In the rows, zero is written as 128.
Each row is followed by its class.
[107 152 128 140  90 134 154  75 156 162  92 132 126 161  92 144 121 131
 128 134  70  80 132 125 169 107 126  69 108 106 118 168 131 141 160  54
 143 153 143 171 148  78 111 160 156 248 195 127 141 130 107 134 114 169
 174 117  96 128 136 124 121 174 160 116 125 119 154 168 114 140  26 153
 183 103 143  47 104 159 112]  j_712
[129 104 156 127 172 136 101 138 144 132 138 142 129  96 127 129 140 164
 124 121 131 110 112 127 101 142 142 116 112 122 152 128 145 123 142 117
 119 157 177 135 122 120 114 130 127 113 121 155 129 152 115 115 142 107
  70 153 119 144 131 136 135 139 149 132 135 109  95 100 132 135 109 113
 140 110 148 134 133 140 100]  j_712
[142  94 154 134 187 154  99 134 165 143 156 102 115  56 120 162 171 186
 118  97 131 117 117 122 109 149 146 136 114 127 156 135 139 112 121 151
  99 170 191 138 105  97 104 143 156 100  97 212 173 158 100  83 142  96
  20 154 168 182 150 152 171 170 143 117 158  99 134  84 152 144  96  91
 128 126 152 170 119 160 118]  j_663
[138 115 120 136  91 132 140  99 157 158 105 127 137 153  97 136 150 136
 152 163 101 120 146 118 166 118 124 114 131 121 137 168 131 130 129 112
 120 167 169 158 112 104 128 139 164 175 149 141 174 133 116 117  92 145
 162 106 156 134 142 130 131 158 127 120 126 126 146 134 119 142  72 129
 192 118 125 100  90 149 129]  j_712
[111 144 152 121 147 117 146 124 167 120 131 111 129 133 124 116 124 133
 103 146  99  75 104 129 102 140 146  91 177 125 158 123 154 114 184  83
 136 140 139 125 137 116 106 128 109 137 159 146 109 164 101 150 153 128
 123 131  76 147 139 130 115 108 127 148 134 115 141 130 109 138 126 169
 167  68 146  80 137 137 105]  j_712
[125  99 155 138 200 126 121 132 153 115 133 142 109  69 151 122 149 153
  69 120 104  72  93 124  60 169 162 109 113 125 143 101 143 130 161 131
 170 143 148 127 139 140  75 152  86 115 125 161 143 139  94 117 209 103
  40 152  76 182 168 148 159  91 140 134 140 112 112 134 138 116  98 104
 105 102 169 139 125 122 122]  j_663
[ 86 157 124 125 126 115 138 124 147 124 119 114 125 104 127 149  88 139
  99 130 103 105 112 140 101 125 145 105 144 128 158 114 136 127 178  81
 156 131 110 123 125 120 125 132 121 123 162 119 109 155  91 154 145 135
 110 128  90 120 117 139  93 114 129 139 132 148 130 124 108 137 145 157
 144  90 141  99 130 131 114]  j_712
[ 93 110 138 153 168 108 112 152 134 129 146 148 139  67 143 142 122 137
 120 133 118 135 108 119 121 132 141 102 139 136 158 115 101 135 152 112
 132 133 125 113 132 114 120 125 143 107  97 114 120 164 114 112 154 147
 108 105 139  83  91 125  94 131 144 121 109 112 108 141 134 144 125 105
 185 117 127 132 125 123 147]  j_712
[121  70 184 128 215 133  96 175 148 113 120 194 177  63 116 103 124 197
 108 113 149 137 101 165 103 123 140  93 118 107 178 102 162 114 196  71
 107 156 191 106 134 115 121  72 160 104 102 163  69 182  82  68 146 105
  19 152 119  72  45 137 103 164 161 151 124  82 124  33 129 170 109 122
 237 100 171  70 114 154  90]  j_663
[146 134 121 103 155 144 115  98 151 135 123 100 108 126 145 116 141 158
  85 124 111  71 105 128 101 148 132 115  93 125 116 120 157 117 111 171
 107 156 172 130 125 137  88 162  95 148 174 196 193 114 106 153 166 102
  88 156  82 230 220 133 195 164 155 148 157 126 149 138 141 108  58 117
  52  96 157 145 125 164  85]  j_663
[188  85 178 144  63  93 133 104 164  98 167  44  88 178 111 135 125  56
 119 166 131 104 128  74  91 155 165 138 173 114 192 154 141 117 157  92
 185 131  75 124 101 148 152  94 132  80 150  93 163  72 137 117  88 153
 171 136 121 123 154 193 124  51  22  99 121 140 135 156  59 145 203 146
 179 134 145  89 156  46 214]  j_663
